[[149 128 107 139 114 112]
 [126 104 139 105 151 140]
 [154 135 127 151 106 109]] result: 127

[[118 129 135 122 134 139 106]
 [154 129 131 126 129 135 140]
 [118 129 120 132 123 115 136]] result: 120

[[134 119 120 129 125 127]
 [125 134 129 123 132 135]
 [143 146 131 128 137 150]] result: 131

[[122 133 125 151]
 [140 131 125 122]
 [134 144 120 114]] result: 120

[[118 131 123 117 130 134]
 [124 113 124 120 124 153]
 [102 121 135 134 141 125]] result: 135

[[102 128 127 128 140 136 128]
 [109 129 130 129 105 126 132]
 [140 127 127 127 131 114 125]] result: 127

[[119 107 129 133 118 118]
 [133 124 127 133 127 125]
 [125 115 143 124 124 145]] result: 143

[[143 134 110 123 152 133]
 [133 157 144 123 148 120]
 [147 150 130 153 121 132]] result: 130
---
array([120, 155, 103, 133, 109]) → 133

array([[105, 119, 135, 139, 125, 120],
       [115, 141, 127, 117, 109, 123]]) → 109

array([[132, 112, 143, 124, 140],
       [133, 141, 127, 150, 142]]) → 150

array([123, 139, 133, 155]) → 133

array([[127, 112, 139, 134, 120, 150],
       [141, 129, 136, 128, 136, 123]]) → 136

array([133, 111, 140, 149, 147, 142, 106]) → 142

array([[132, 139, 147, 140, 154, 120],
       [146, 157, 155, 126, 141, 112]]) → 141

array([104, 122, 140, 127]) → 140
---
[[124 118 102 126 113 129]
 [126 144 100 127 118 137]]
124, 137

[[109 137 117 126 150 133 148]
 [135 131 127 119 147 128 134]]
109, 134

[103 148 126 114 129 124 133]
103, 133

[128 153 123 132]
128, 132

[114 142 132 138 119 155]
114, 155

[105 100 122 111 133]
105, 133

[[114 133 126 124 151 123 132]
 [141 116 137 141 143 118 125]]
114, 125

[128 128 157 130]
128, 130
---
[111 109 119 114 131 156 120] Answer: 120
[147 126 140 153 120 108 131] Answer: 131
[125 110 105 122 143] Answer: 143
[129 133 102 126] Answer: 126
[137 140 139 157 111 122] Answer: 122
[131 102 125 127 126] Answer: 126
---
[[128 132 114 131 138]
 [145 108 135 105 117]
 [137 122 128 132 144]] ⇒ 145, 105

[130 125 147  99 145] ⇒ 147, 99

[105  99 100 129] ⇒ 129, 99

[[139 106 131 141 116]
 [127 130 129 126 130]
 [124 134 129 123 137]] ⇒ 141, 106

[123 117 110 124 158] ⇒ 158, 110

[157 129 131 110 122 140] ⇒ 157, 110

[150 130 130 103 117] ⇒ 150, 103
---
array([[131, 104, 124, 137],
       [129, 127, 123, 127],
       [127, 125, 129, 126]]) result: 137, 127

array([115, 124, 114, 129, 153, 128, 102]) result: 102, 115

array([106, 146, 126, 122, 136, 134]) result: 134, 106

array([109, 151, 129, 111, 117, 106]) result: 106, 109

array([[151, 111, 105, 132],
       [151, 129, 154, 149],
       [101, 149, 138, 117]]) result: 132, 101

array([126, 120, 137, 105, 132]) result: 132, 126
---
{"in": [107, 131, 128, 126, 119, 152, 148], "out": 119}
{"in": [143, 131, 117, 127, 138, 106], "out": 138}
{"in": [128, 126, 143, 106, 103, 126, 119], "out": 103}
{"in": [[129, 130, 113, 137, 107, 119, 118], [128, 120, 114, 109, 131, 126, 122]], "out": 107}
{"in": [106, 113, 116, 128, 129], "out": 129}
{"in": [148, 129, 153, 127, 140, 152], "out": 140}
{"in": [114, 133, 121, 133, 131, 118, 101], "out": 131}
---
[100 156 102 148 114] ans = 100

[[130 150 134 137 122 137]
 [131 141 115 138 123 144]
 [122 137 129 130 112 150]] ans = 130

[118 127 115 100 124] ans = 118

[128 121 141 124 132 138 102] ans = 128

[117 115 152 117 120 130] ans = 117

[[138 138 121 118 109 149]
 [147 122 146 133 115 130]] ans = 138

[134 117 107 141] ans = 134

[103 112 148 132 121 140] ans = 103
---
[128 135 153 105 105 112] value 105

[[150 102 154 137]
 [150 105 109  99]] value 109

[142 132 147 132 137 102] value 137

[135 142 150 122] value 150

[125 109 105 109] value 105

[147 136 107 103 136] value 103

[[152 142 133 145 143]
 [130 131 129 132 129]] value 132

[143 118 116 155 123 127 118] value 127
---
[[107 118 118 110 108 156 105]
 [108 150 105 103 106 146 114]]	106

[[108 105 108 139 148 134]
 [116 114 116 135 140 132]
 [121 121 122 132 135 130]]	135

[[132 138 110 127 126 137]
 [130 129 114 129 131 109]
 [106 137 124 135 129 124]]	129

[[127 105 122 137]
 [116 134 122 135]]	134

[[133 143 133 131 149]
 [125 129 136 126 126]
 [124 125 135 124 123]]	136

[[116 103 148 134]
 [130 121 135 115]]	121

[[113 145 125 133 156 112]
 [148 127 116 130 134 133]
 [147 130 127 111 134 109]]	130

[[121 134 134 119]
 [122 130 145 119]
 [123 128 156 115]]	130

[[135  98 100 108]
 [156 149 108 131]]	149

[[115 121 126 117 142 131]
 [145 135 116 105 122 149]]	105
---
[[123 144 100 103]
 [152 127 153 108]] --> 108

[[123 108 148 101]
 [111 112 149 139]
 [151 107 121 142]] --> 108

[133 134 105 127 114 100] --> 114

[[136 114 131 122 125 139 117]
 [138 113 128 130 121 142 118]
 [144 100 131 124 118 152 107]] --> 113

[136 134 153 140 137 126] --> 136

[135 124 149 137 102 130] --> 130

[[156 110 142 146 148]
 [141 101 135 153 138]
 [137 149 139 113 130]] --> 113

[[128 122 129 131 132 138 116]
 [150 113 121 118 130 140 109]] --> 116

[[154 116 118 138]
 [136 125 134 135]
 [140 126 131 153]] --> 125
---
[[114 149 136 122]
 [123 157 135 115]
 [119 148 126 150]] Out: 150

[[136 131 106 139 124 131]
 [126 135 121 131 144 131]
 [144 133 120 105 132 108]] Out: 108

[[141 125 111 140]
 [130 126 124 153]
 [136 131 115 152]] Out: 152

[[131 125 153 134]
 [121 129 114 120]
 [128 119 156 135]] Out: 135

[[127 130 132 155 122]
 [131 129 119 129 124]
 [136 123 127 133 119]] Out: 119

[[112 131 142 123 137 125 140]
 [111 139 113 118 132 110 131]
 [104 143 107 112 144 105 112]] Out: 112

[[126 128 131 123 123 124]
 [125 127 127 128 125 152]
 [152 151 153 125 143 123]] Out: 123

[[125 120 124 126 133 137 142]
 [149 137 122 123 122 125 123]
 [128 118 114 131 132 140 137]] Out: 137

[[142 136 157 117]
 [146 141 154 111]
 [147 111 132 114]] Out: 114

[[116 132 139 119 140 121]
 [109 138 113 124 137 106]
 [135 128 112 134 109 119]] Out: 119
---
[113 140 105 129 124 121] result: 140
[121 146 139 150 158] result: 146
[153 119  98 133 106 145] result: 119
[147 129 121 150 128] result: 129
[126 130 105 126] result: 130
[141 155 129 128 147 134 156] result: 155
[150 133 153 129 113 106] result: 133
[118 119 110 104 120 134 105] result: 119
---
[[108 133 127 136 136 139 120 122 130]
 [106 140 132 137 136 136 122 128 131]
 [106 137 129 136 137 138 121 125 131]
 [107 135 128 136 137 139 120 124 131]
 [106 143 134 136 136 134 123 131 131]
 [106 138 131 136 137 137 121 126 131]
 [106 142 133 136 136 135 122 130 131]
 [107 144 136 136 136 133 123 132 131]] -> 132

[[119 124 111 148 127 131 109 132 115 134]
 [101 142 136 136 113 150 129 104 134 115]
 [107 135 155 122 108 151 127 133 121 123]
 [137 115 128 115 117 128 151 135 103 149]
 [151 156 153 131 102 108 155 116 114 138]
 [123 100 140 122 132 118 116 127 145 128]
 [142 124 125 116 143 148 114 105 144 104]
 [155 100 118 114 103 151 148 119 131 115]] -> 131

[[155 130 145 153 127 152 113]
 [126 122 111 142 155 149 113]
 [124 128 150 129 135 105 132]
 [106 146 102 143 134 101 156]
 [137 105 137 150 149 109 146]
 [113 117 124 139 125 120 143]
 [129 115 137 138 139 102 137]] -> 102

[[129 140 133 151 101 118 131 123]
 [115 144 109 113 119 112 117 138]
 [132 133 139 155 105 123 134 121]
 [123 152 114 112 118 113 120 137]
 [140 142 143 148 107 125 137 120]
 [112 130 106 108 133 119 115 140]
 [143 114 147 136 142 145 139 118]
 [113 141 111 127 109 109 118 136]
 [104 118 107 131 120 116 116 136]
 [133 138 137 153 103 121 134 121]] -> 134

[[122 144 119 126 131 146 119 132 111 104]
 [133 156 129 115 128 153 101 147 155 133]
 [129 153 109 130 155 131 117 133 133 112]
 [122 103 144 106 106 114 156 156 138 104]
 [126 129 147 149 104 154 154 119 116 106]
 [113 120 121 101 142 153 153 105 110 119]
 [108 105 122 147 121 138 143 102 143 117]
 [155 109 118 135 149 148 148 126 141 111]
 [140 121 132 102 135 119 144 153 146 110]
 [110 154 145 118 135 120 105 127 121 137]] -> 121
